Below is a small trained network, with its code and all its weights. Each question gives an input and a target symbol and asks what happens when units are switched off, that is, made to give their printed mean instead of their output.

import numpy as np


def w(rows, s, z=0):
    codes = np.array(rows[::2]) - 128.0
    scale = np.full(codes.shape[1], s)
    scale[-1] = z or s
    return codes * scale


def norm(h):
    return h / np.sqrt((h * h).mean(-1, keepdims=True) + 1e-5)


def f(y):
    return y / 2 * (1 + np.tanh(0.7978845608 * (y + 0.044715 * y**3)))


def softmax(a):
    e = np.exp(a - a.max(-1, keepdims=True))
    return e / e.sum(-1, keepdims=True)


def log_softmax(a):
    a = a - a.max(-1, keepdims=True)
    return a - np.log(np.exp(a).sum(-1, keepdims=True))


def net(x, mask):
    ids = ['αβεθξστψ'.index(c) for c in x.split()]
    T = len(ids)
    res = E[ids] + P[:T]
    u = 0
    for l in range(3):
        q, k, v = (norm(res) @ M[l].T for M in (Q, K, V))
        z = softmax(np.where(np.tri(T) > 0, q @ k.T / 3**0.5, -1e9)) @ v
        res = res + np.where(mask[u], z, O[l][:, -1]) @ O[l][:, :-1]
        u += 1
        y = f(norm(res) @ A[l][:, :-1].T + A[l][:, -1])
        res = res + np.where(mask[u : u + 4], y, B[l][:, -1]) @ B[l][:, :-1]
        u += 4
    return log_softmax(norm(res)[-1] @ U[:, :-1].T + U[:, -1])


Q, K, V, O, A, B = {}, {}, {}, {}, {}, {}
E = w([
[129,197,135,111,107,178,157],'α',
[104,34,80,41,77,188,179],'β',
[195,118,67,141,82,101,87],'ε',
[140,174,95,92,128,116,86],'θ',
[79,108,159,169,71,95,96],'ξ',
[82,187,181,115,97,165,75],'σ',
[157,107,133,79,153,132,85],'τ',
[6,182,89,111,198,138,162],'ψ',
],0.017)
P = w([
[138,82,170,159,202,163,2],'0',
[130,126,92,110,55,119,104],'1',
[132,138,126,113,83,86,145],'2',
[130,144,145,114,118,61,162],'3',
[116,146,128,123,102,84,145],'4',
[108,149,129,128,120,71,157],'5',
[103,143,119,135,112,89,128],'6',
[96,144,108,140,107,95,126],'7',
[89,149,130,145,132,72,143],'8',
],0.0081)
Q[0] = w([
[93,134,253,77,149,207,60],'L0H1',
[199,216,126,126,126,96,142],'L0H1',
[100,55,117,12,161,92,57],'L0H1',
],0.012)
K[0] = w([
[71,142,250,1,97,134,117],'L0H1',
[182,195,96,75,93,124,182],'L0H1',
[99,108,118,60,203,38,87],'L0H1',
],0.011)
V[0] = w([
[188,65,128,125,198,222,105],'L0H1',
[174,235,109,100,126,101,135],'L0H1',
[154,143,142,167,149,249,171],'L0H1',
],0.011)
O[0] = w([
[247,140,129,129,208,21,217,57],'L0H1',
[206,152,48,173,68,255,90,144],'L0H1',
[236,205,241,147,101,194,136,2],'L0H1',
],0.0066,0.0081)
A[0] = w([
[191,77,106,251,15,21,145,73],'L0N1',
[207,170,149,162,103,197,211,4],'L0N2',
[182,51,45,130,127,121,150,192],'L0N3',
[174,223,84,128,138,134,141,163],'L0N4',
],0.013,0.0018)
B[0] = w([
[214,22,213,28,34,192,99,195],'L0N1',
[165,1,131,205,167,186,121,150],'L0N2',
[102,153,71,94,81,179,69,253],'L0N3',
[52,105,74,198,147,115,79,144],'L0N4',
],0.0098,0.0061)
Q[1] = w([
[120,116,112,136,63,162,206],'L1H1',
[23,101,72,128,116,126,78],'L1H1',
[3,33,19,64,116,202,86],'L1H1',
],0.016)
K[1] = w([
[96,139,136,81,190,157,97],'L1H1',
[165,147,132,122,135,105,122],'L1H1',
[184,116,202,108,250,91,28],'L1H1',
],0.017)
V[1] = w([
[187,169,148,106,103,4,95],'L1H1',
[136,173,31,176,35,77,208],'L1H1',
[81,145,71,124,214,122,169],'L1H1',
],0.011)
O[1] = w([
[207,160,13,157,192,98,144,161],'L1H1',
[168,3,137,87,218,254,48,8],'L1H1',
[107,177,156,10,141,84,104,156],'L1H1',
],0.0066,0.014)
A[1] = w([
[193,165,71,110,128,182,137,130],'L1N1',
[38,193,127,124,227,172,205,86],'L1N2',
[102,68,53,54,146,116,244,168],'L1N3',
[36,105,109,199,252,74,151,7],'L1N4',
],0.012,0.0015)
B[1] = w([
[158,71,86,143,175,150,192,181],'L1N1',
[125,151,118,64,87,246,179,170],'L1N2',
[161,170,124,233,54,154,183,253],'L1N3',
[160,34,60,61,230,150,88,195],'L1N4',
],0.012,0.0053)
Q[2] = w([
[112,132,29,153,7,182,127],'L2H1',
[119,141,116,205,97,66,127],'L2H1',
[129,79,83,97,124,135,107],'L2H1',
],0.014)
K[2] = w([
[255,160,208,86,249,60,112],'L2H1',
[94,191,191,81,102,72,214],'L2H1',
[197,88,107,122,140,32,129],'L2H1',
],0.0099)
V[2] = w([
[149,143,92,59,21,132,102],'L2H1',
[172,186,99,188,125,160,132],'L2H1',
[142,68,169,111,85,101,252],'L2H1',
],0.013)
O[2] = w([
[181,138,161,202,126,255,139,113],'L2H1',
[143,91,195,84,85,140,205,32],'L2H1',
[63,153,142,128,254,167,173,2],'L2H1',
],0.0088,0.003)
A[2] = w([
[127,241,133,103,81,177,107,252],'L2N1',
[143,112,189,6,99,87,132,151],'L2N2',
[121,147,159,130,172,137,196,90],'L2N3',
[186,85,163,225,106,163,138,119],'L2N4',
],0.016,0.0023)
B[2] = w([
[228,190,153,132,194,102,120,252],'L2N1',
[159,99,141,102,254,14,195,176],'L2N2',
[124,105,56,4,57,169,177,134],'L2N3',
[164,72,174,124,216,13,157,154],'L2N4',
],0.0098,0.011)
U = w([
[59,96,107,21,172,218,184,68],'α',
[111,133,157,149,5,131,200,201],'β',
[127,213,220,67,153,136,65,54],'ε',
[177,28,141,31,37,175,37,47],'θ',
[216,107,42,64,171,41,155,253],'ξ',
[3,29,199,71,123,36,107,130],'σ',
[157,31,155,197,180,174,125,50],'τ',
[5,126,41,170,121,116,35,122],'ψ',
],0.0056,0.0032)

Each question gives the input, a string of symbols that net reads in full, and the target symbol t.
The units are the heads (3 rows each of Q, K, V and O) and the neurons (one row each of A and B). Each row of codes is followed by its name. A weight is (code - 128) times the scale printed after its matrix; where a second scale follows, it is the last column's (O, A, B and U).
mask holds one flag per unit, layer by layer, with each layer's heads first. A switched-off unit (its flag False) gives its mean, the last column of its rows in O or B, instead of its output. The means were averaged over made-up inputs and are rounded, as every weight is.
A unit's drop is (log p(t) with every unit on - log p(t) with that unit switched off) / (log p(t) with every unit on - log p(t) with every unit switched off).
The circuit of an input: a set's keep is (log p(t) with only the set's units on - log p(t) with every unit switched off) / (log p(t) with every unit on - log p(t) with every unit switched off). Starting from the 12 units with the biggest drops (on a tie, the unit counted first), units are removed one at a time, each time the one whose removal leaves the highest keep (on an exact tie, the one counted first), for as long as the keep stays at least 0.8.
circuit, biggest first: the units of the circuit, biggest drop first
k most important neurons: the k neurons with the biggest drops, biggest first
top k neurons in layer l: the k neurons of layer l with the biggest drops, biggest first
input β ξ θ ξ β, target α: circuit, biggest first	[L2H1; L0H1]
input β β τ σ ξ ξ τ β ξ, target α: circuit, biggest first	[L2H1; L0H1; L1N3]
input θ ξ τ, target θ: circuit, biggest first	[L0N3; L2H1]
input σ β τ ξ α ε ε τ, target β: circuit, biggest first	[L1H1]
input θ τ β ψ τ ψ ξ, target σ: 2 most important neurons	[L2N2; L2N1]
input ψ ξ ξ σ σ, target ε: circuit, biggest first	[L2N1; L1H1]
input τ θ σ ψ β τ σ ξ ξ, target σ: 3 most important neurons	[L2N1; L0N1; L0N3]
input ψ σ θ ψ σ σ ξ, target ε: circuit, biggest first	[L2H1; L1H1; L2N1]
input β τ ξ τ ξ σ α, target τ: 2 most important neurons	[L0N2; L2N4]
input ψ ξ ξ β ξ τ, target ε: circuit, biggest first	[L1H1; L2H1; L0N3]
input ξ ξ ψ σ σ τ τ τ, target ψ: circuit, biggest first	[L0H1; L2H1; L0N3; L2N2]
input ξ ξ ξ α ξ β, target ψ: circuit, biggest first	[L2H1; L0H1; L0N1; L2N2]
input ξ ξ τ τ τ τ τ ξ β, target ψ: circuit, biggest first	[L2H1; L0H1; L0N3; L2N2]
input σ ε τ τ, target β: circuit, biggest first	[L1H1; L0N3]
input ξ ε ε, target θ: circuit, biggest first	[L0N1]
input ξ ξ ε σ σ ξ, target ψ: circuit, biggest first	[L0H1; L2H1]
input β ξ β ξ, target α: circuit, biggest first	[L2H1; L0H1; L2N3]
input ε σ τ τ ξ ψ ξ ξ, target τ: 2 most important neurons	[L0N1; L0N3]
input τ σ ψ τ σ ψ, target α: 2 most important neurons	[L1N2; L1N4]
input β ξ σ ξ τ, target α: top 2 neurons in layer 1	[L1N3; L1N1]
input ψ σ σ τ ε α ε ξ τ, target ε: 3 most important neurons	[L0N3; L1N2; L2N1]
input β τ σ β σ β ψ β τ, target α: top neuron in layer 0	[L0N1]
input ε ξ θ ξ, target τ: 2 most important neurons	[L0N1; L2N4]
input ξ ξ ε ψ ξ, target ψ: top 2 neurons in layer 2	[L2N2; L2N4]
input σ ξ ψ ε ψ ξ θ θ, target β: top 2 neurons in layer 2	[L2N2; L2N4]
input ψ ξ ε σ ψ ψ ξ, target ε: 3 most important neurons	[L2N1; L1N2; L0N1]
input α θ β σ θ ψ τ ξ σ, target σ: top 3 neurons in layer 0	[L0N3; L0N4; L0N2]
input ε β σ θ β θ ε, target θ: most important neuron	[L0N3]
